Below is a small trained network, with its code and all its weights. Each question gives an input and a class and asks what happens when units are switched off, that is, made to give their printed mean instead of their output.

import numpy as np


def w(rows, s, z=0):
    codes = np.array(rows[::2]) - 128.0
    scale = np.full(codes.shape[1], s)
    scale[-1] = z or s
    return codes * scale


def norm(h):
    return h / np.sqrt((h * h).mean(-1, keepdims=True) + 1e-5)


def f(y):
    return y / 2 * (1 + np.tanh(0.7978845608 * (y + 0.044715 * y**3)))


def log_softmax(a):
    a = a - a.max(-1, keepdims=True)
    return a - np.log(np.exp(a).sum(-1, keepdims=True))


def net(x, mask):
    res = np.array(x, float).reshape(1, 5) / 4 @ E
    u = 0
    for l in range(3):
        y = f(norm(res) @ A[l][:, :-1].T + A[l][:, -1])
        res = res + np.where(mask[u : u + 12], y, B[l][:, -1]) @ B[l][:, :-1]
        u += 12
    return log_softmax(norm(res)[-1] @ U[:, :-1].T + U[:, -1])


A, B = {}, {}
E = w([
[127,128,127,128,123,128,127,127,130,129],'x0',
[136,209,112,105,124,149,129,99,141,121],'x1',
[126,150,117,148,146,2,105,115,96,131],'x2',
[54,159,109,220,116,144,126,187,114,143],'x3',
[127,127,128,128,127,128,126,128,129,128],'x4',
],0.01)
A[0] = w([
[125,4,123,155,137,112,128,166,133,121,255],'0.n1',
[84,166,128,202,129,149,128,201,122,132,166],'0.n2',
[117,93,140,155,117,132,130,154,123,131,90],'0.n3',
[136,100,118,127,151,155,140,135,113,112,100],'0.n4',
[106,119,110,159,127,182,122,125,108,117,84],'0.n5',
[138,91,132,102,134,223,124,129,138,129,147],'0.n6',
[118,106,132,139,120,241,128,150,142,134,139],'0.n7',
[116,73,102,128,118,171,119,120,135,140,95],'0.n8',
[124,127,134,113,126,138,137,130,109,138,69],'0.n9',
[135,95,152,130,104,158,115,152,136,130,100],'0.n10',
[147,99,150,141,127,154,166,143,123,138,94],'0.n11',
[95,132,97,165,92,121,128,143,133,129,53],'0.n12',
],0.017,0.0067)
B[0] = w([
[39,52,172,80,105,90,129,73,26,185,239],'0.n1',
[60,140,139,158,131,119,174,241,197,178,254],'0.n2',
[178,141,158,75,244,161,161,211,39,98,155],'0.n3',
[103,132,95,150,110,89,73,133,157,99,141],'0.n4',
[108,151,115,75,118,83,200,92,185,132,169],'0.n5',
[55,120,113,223,215,228,72,126,101,89,230],'0.n6',
[237,143,188,3,1,83,175,128,155,173,245],'0.n7',
[91,96,49,100,174,108,111,153,126,42,164],'0.n8',
[68,168,76,200,89,108,135,125,117,104,121],'0.n9',
[84,130,95,92,167,116,79,127,150,83,158],'0.n10',
[83,137,98,110,115,114,85,126,141,89,152],'0.n11',
[186,76,133,173,162,166,2,138,87,54,165],'0.n12',
],0.015)
A[1] = w([
[193,166,108,187,125,219,152,156,219,89,133],'1.n1',
[143,189,92,196,65,125,172,159,171,94,45],'1.n2',
[41,129,95,201,159,128,57,78,149,108,5],'1.n3',
[141,56,122,179,156,162,136,154,149,136,72],'1.n4',
[194,45,163,183,121,106,130,135,114,156,49],'1.n5',
[145,77,144,148,63,51,107,120,168,156,75],'1.n6',
[224,169,99,138,168,75,98,163,203,103,202],'1.n7',
[160,134,132,115,83,173,80,73,89,72,76],'1.n8',
[98,152,162,175,131,109,163,126,116,82,49],'1.n9',
[135,180,68,196,127,130,81,156,155,89,15],'1.n10',
[70,166,107,248,142,111,111,141,74,153,49],'1.n11',
[146,114,85,127,88,98,117,32,66,63,21],'1.n12',
],0.017,0.0015)
B[1] = w([
[192,252,31,112,126,137,209,116,100,165,254],'1.n1',
[186,123,137,110,63,227,14,95,190,140,193],'1.n2',
[164,123,129,52,71,211,117,167,154,53,201],'1.n3',
[118,94,148,138,110,126,168,80,77,117,171],'1.n4',
[150,175,165,173,71,81,115,155,139,152,160],'1.n5',
[148,148,143,69,105,96,164,154,59,136,194],'1.n6',
[78,120,107,106,228,184,171,80,227,145,201],'1.n7',
[85,106,130,117,195,97,92,120,36,97,225],'1.n8',
[76,126,114,122,127,132,114,99,104,147,134],'1.n9',
[82,133,16,110,187,15,35,169,180,210,169],'1.n10',
[90,158,124,239,146,146,72,108,120,114,216],'1.n11',
[246,95,151,113,125,183,80,99,188,148,223],'1.n12',
],0.021,0.0086)
A[2] = w([
[120,56,168,173,135,149,103,79,147,18,15],'2.n1',
[85,96,200,248,167,139,162,102,85,94,97],'2.n2',
[79,92,198,89,160,125,211,79,172,123,3],'2.n3',
[124,63,115,96,214,96,136,139,73,158,88],'2.n4',
[188,82,79,129,86,53,152,98,123,138,48],'2.n5',
[161,129,161,125,166,73,140,57,153,158,67],'2.n6',
[150,70,82,61,155,140,119,121,181,163,70],'2.n7',
[184,144,84,125,213,142,118,107,127,91,103],'2.n8',
[125,146,34,111,123,52,129,37,49,85,38],'2.n9',
[86,108,150,162,74,47,135,232,125,66,46],'2.n10',
[156,74,197,103,107,114,198,168,135,114,54],'2.n11',
[94,130,109,225,161,144,142,118,105,185,87],'2.n12',
],0.017,0.002)
B[2] = w([
[118,80,170,92,127,190,87,126,161,115,178],'2.n1',
[186,211,224,122,91,149,190,102,120,93,174],'2.n2',
[153,94,77,196,188,72,124,165,146,154,223],'2.n3',
[171,214,123,162,82,183,130,147,252,109,254],'2.n4',
[140,160,159,106,140,98,80,154,112,175,158],'2.n5',
[127,70,132,112,124,84,140,70,140,148,194],'2.n6',
[124,106,210,210,102,154,192,141,103,111,253],'2.n7',
[111,105,104,148,152,46,182,153,104,126,249],'2.n8',
[214,135,96,146,183,155,114,108,50,96,221],'2.n9',
[91,76,112,140,82,98,189,132,67,67,207],'2.n10',
[99,141,14,98,127,86,54,86,110,136,220],'2.n11',
[72,152,178,129,167,109,75,44,87,117,194],'2.n12',
],0.022,0.009)
U = w([
[139,31,168,65,128,244,30,116,123,53,249],'0',
[232,109,169,61,71,43,53,53,105,243,107],'1',
[215,195,27,109,205,154,173,120,2,68,138],'2',
[181,33,150,205,220,83,225,83,211,160,94],'3',
[26,58,51,78,67,51,173,237,123,110,142],'4',
[65,189,252,193,76,96,164,97,31,87,127],'5',
[195,228,104,56,43,209,216,175,228,194,78],'6',
[36,203,75,205,194,169,13,106,199,185,55],'7',
],0.0094,0.0018)

Each question gives the input, the list of numbers given to net, and the class t.
The units are the neurons (one row each of A and B). Each row of codes is followed by its name. A weight is (code - 128) times the scale printed after its matrix; where a second scale follows, it is the last column's (A, B and U).
mask holds one flag per neuron, layer by layer. A switched-off neuron (its flag False) gives its mean, the last column of its row in B, instead of its output. The means were averaged over made-up inputs and are rounded, as every weight is.
A unit's drop is (log p(t) with every unit on - log p(t) with that unit switched off) / (log p(t) with every unit on - log p(t) with every unit switched off).
The circuit of an input: a set's keep is (log p(t) with only the set's units on - log p(t) with every unit switched off) / (log p(t) with every unit on - log p(t) with every unit switched off). Starting from the 12 units with the biggest drops (on a tie, the unit counted first), units are removed one at a time, each time the one whose removal leaves the highest keep (on an exact tie, the one counted first), for as long as the keep stays at least 0.8.
circuit, biggest first: the units of the circuit, biggest drop first
most important unit: the unit with the biggest drop
top k neurons: the k neurons with the biggest drops, biggest first
k most important neurons of layer l: the k neurons of layer l with the biggest drops, biggest first
input [6,1,8,-5,7], class 3: top 3 neurons -> (0.n6; 0.n1; 1.n7)
input [4,7,7,1,3], class 7: circuit, biggest first -> (0.n7)
input [1,0,8,8,1], class 5: circuit, biggest first -> (1.n11; 2.n2)
input [7,2,4,-4,1], class 3: circuit, biggest first -> (0.n1; 1.n7)
input [2,1,-2,7,5], class 6: top 2 neurons -> (0.n1; 0.n2)
input [3,0,0,-6,3], class 0: top 2 neurons -> (0.n7; 0.n2)
input [5,-3,1,-1,6], class 1: top 3 neurons -> (0.n6; 0.n2; 0.n1)
input [4,3,2,-5,-2], class 3: 2 most important neurons of layer 0 -> (0.n6; 0.n1)
input [0,2,2,-3,5], class 3: top 4 neurons -> (0.n6; 0.n1; 0.n7; 0.n2)
input [-5,-6,-3,0,-1], class 0: 3 most important neurons of layer 0 -> (0.n2; 0.n6; 0.n1)
input [-4,1,-4,1,7], class 6: top 2 neurons -> (0.n1; 0.n7)
input [-1,-7,2,-6,3], class 1: 2 most important neurons of layer 0 -> (0.n6; 0.n2)
input [-5,8,0,6,4], class 6: top 2 neurons -> (0.n1; 0.n6)
input [-7,-4,0,0,3], class 0: top 4 neurons -> (0.n2; 0.n7; 1.n1; 0.n1)
input [0,7,8,4,-8], class 7: circuit, biggest first -> (0.n7)
input [-3,-1,8,4,7], class 5: top 3 neurons -> (0.n7; 1.n11; 0.n6)
input [5,4,1,-3,4], class 3: 4 most important neurons of layer 0 -> (0.n6; 0.n1; 0.n2; 0.n7)
input [1,-6,-3,0,3], class 0: top 2 neurons -> (0.n2; 0.n6)
input [3,0,7,0,-2], class 1: 4 most important neurons of layer 0 -> (0.n6; 0.n2; 0.n8; 0.n10)
input [-6,-3,-1,-8,4], class 0: most important unit -> 0.n7
